[[16,-12,28,-21,-39,35,-9,23],
[-8,-9,-22,-22,-9,49,35,29],
[25,-9,-4,-7,-9,33,43,20],
[5,-27,1,-23,-40,56,40,15],
[5,-4,-2,-17,-2,23,-5,29],
[33,-14,19,-7,-25,30,37,14],
[17,-27,22,-22,-47,50,21,13],
[15,-4,-14,-9,-2,33,43,26],
[33,-8,28,-9,-26,24,13,18],
[-6,-23,-12,-25,-30,56,38,21]]
:
[[-12,28,-21,-39,35,-9,23,16],
[-9,-22,-22,-9,49,35,29,-8],
[-9,-4,-7,-9,33,43,20,25],
[-27,1,-23,-40,56,40,15,5],
[-4,-2,-17,-2,23,-5,29,5],
[-14,19,-7,-25,30,37,14,33],
[-27,22,-22,-47,50,21,13,17],
[-4,-14,-9,-2,33,43,26,15],
[-8,28,-9,-26,24,13,18,33],
[-23,-12,-25,-30,56,38,21,-6]]

[[-25,-2,8,-5,-17,28,0,-20],
[2,-2,-13,5,8,3,20,3],
[-9,-22,-23,6,1,32,0,7],
[-10,-8,-15,5,6,19,7,1],
[-31,-8,-11,5,5,44,5,-10]]
:
[[-2,8,-5,-17,28,0,-20,-25],
[-2,-13,5,8,3,20,3,2],
[-22,-23,6,1,32,0,7,-9],
[-8,-15,5,6,19,7,1,-10],
[-8,-11,5,5,44,5,-10,-31]]

[[-38,8,-41,-34,-36],
[-26,0,-31,-23,-34]]
:
[[8,-41,-34,-36,-38],
[0,-31,-23,-34,-26]]

[[35,35,-20,-37,14,5],
[-12,26,-20,-12,-12,-10],
[15,13,-27,-18,37,6],
[-4,19,37,20,40,-9]]
:
[[35,-20,-37,14,5,35],
[26,-20,-12,-12,-10,-12],
[13,-27,-18,37,6,15],
[19,37,20,40,-9,-4]]

[[-2,28,-2],
[-17,-1,-15],
[-10,-14,-10],
[-43,-4,-30],
[-16,-22,-17],
[14,13,17]]
:
[[28,-2,-2],
[-1,-15,-17],
[-14,-10,-10],
[-4,-30,-43],
[-22,-17,-16],
[13,17,14]]

[[40,22],
[-20,-39],
[-43,-23]]
:
[[22,40],
[-39,-20],
[-23,-43]]

[[-4,-7,8,-15,-10,-2,39,24,41,5,-2,-2],
[-3,-5,14,-11,-9,-3,32,18,33,5,5,-4],
[6,9,6,17,10,2,-31,-20,-34,-1,12,1],
[4,6,10,10,5,1,-14,-10,-15,1,12,-1]]
:
[[-7,8,-15,-10,-2,39,24,41,5,-2,-2,-4],
[-5,14,-11,-9,-3,32,18,33,5,5,-4,-3],
[9,6,17,10,2,-31,-20,-34,-1,12,1,6],
[6,10,10,5,1,-14,-10,-15,1,12,-1,4]]
